Below are the code and all the weights of a small trained network. Each question names an input and a class and asks about switching units off, where a switched-off unit gives its printed mean instead of its output.

import numpy as np


def w(rows, s, z=0):
    codes = np.array(rows[::2]) - 128.0
    scale = np.full(codes.shape[1], s)
    scale[-1] = z or s
    return codes * scale


def f(y):
    return y / 2 * (1 + np.tanh(0.7978845608 * (y + 0.044715 * y**3)))


def log_softmax(a):
    a = a - a.max(-1, keepdims=True)
    return a - np.log(np.exp(a).sum(-1, keepdims=True))


def net(x, mask):
    res = np.array(x, float).reshape(1, 3) / 4 @ E
    y = f(res @ A[0][:, :-1].T + A[0][:, -1])
    res = res + np.where(mask, y, B[0][:, -1]) @ B[0][:, :-1]
    return log_softmax(res[-1] @ U[:, :-1].T + U[:, -1])


A, B = {}, {}
E = w([
[130,127,126,129],'x0',
[252,100,112,23],'x1',
[137,255,84,106],'x2',
],0.0066)
A[0] = w([
[139,107,144,117,137],'N0',
[148,134,118,114,190],'N1',
[77,55,143,237,232],'N2',
[153,67,147,98,127],'N3',
[131,127,119,129,253],'N4',
[120,163,134,158,105],'N5',
[128,135,127,135,188],'N6',
[168,168,113,92,85],'N7',
[176,37,125,84,148],'N8',
[130,130,123,130,154],'N9',
[139,103,151,114,107],'N10',
[84,250,112,189,150],'N11',
[183,206,107,61,72],'N12',
[143,97,112,132,244],'N13',
],0.023,0.0047)
B[0] = w([
[115,110,129,122,139],'N0',
[32,131,123,129,153],'N1',
[125,148,80,173,255],'N2',
[152,82,139,110,170],'N3',
[52,140,129,127,158],'N4',
[167,139,138,117,152],'N5',
[96,142,128,126,143],'N6',
[148,125,107,152,171],'N7',
[110,66,142,102,202],'N8',
[104,135,123,123,133],'N9',
[160,106,130,122,138],'N10',
[107,203,171,91,250],'N11',
[128,139,93,170,210],'N12',
[1,119,124,124,160],'N13',
],0.076,0.014)
U = w([
[113,137,36,254,253],'0',
[116,65,172,73,94],'1',
[189,117,144,125,36],'2',
[191,113,145,131,18],'3',
[191,114,138,133,32],'4',
[184,112,138,133,28],'5',
[129,162,209,66,105],'6',
],0.0071,0.00058)

Each question gives the input, the list of numbers given to net, and the class t.
The units are the neurons (one row each of A and B). Each row of codes is followed by its name. A weight is (code - 128) times the scale printed after its matrix; where a second scale follows, it is the last column's (A, B and U).
mask holds one flag per neuron, in row order. A switched-off neuron (its flag False) gives its mean, the last column of its row in B, instead of its output. The means were averaged over made-up inputs and are rounded, as every weight is.
A unit's drop is (log p(t) with every unit on - log p(t) with that unit switched off) / (log p(t) with every unit on - log p(t) with every unit switched off).
top k neurons: the k neurons with the biggest drops, biggest first
drop of u: that unit's drop, to one decimal
input [7,3,0], class 1: top neuron => [N2]
input [5,-7,1], class 6: top 2 neurons => [N11; N12]
input [5,7,-1], class 1: top 2 neurons => [N8; N2]
input [0,1,-8], class 1: top 2 neurons => [N8; N3]
input [7,2,0], class 1: top 2 neurons => [N2; N11]
input [5,1,-7], class 1: top 3 neurons => [N8; N12; N3]
input [4,0,3], class 6: drop of N2 => 1.6
input [-7,-4,2], class 6: drop of N10 => 0.0
input [3,1,-1], class 1: drop of N2 => 0.8
input [8,1,-2], class 1: drop of N12 => 0.3
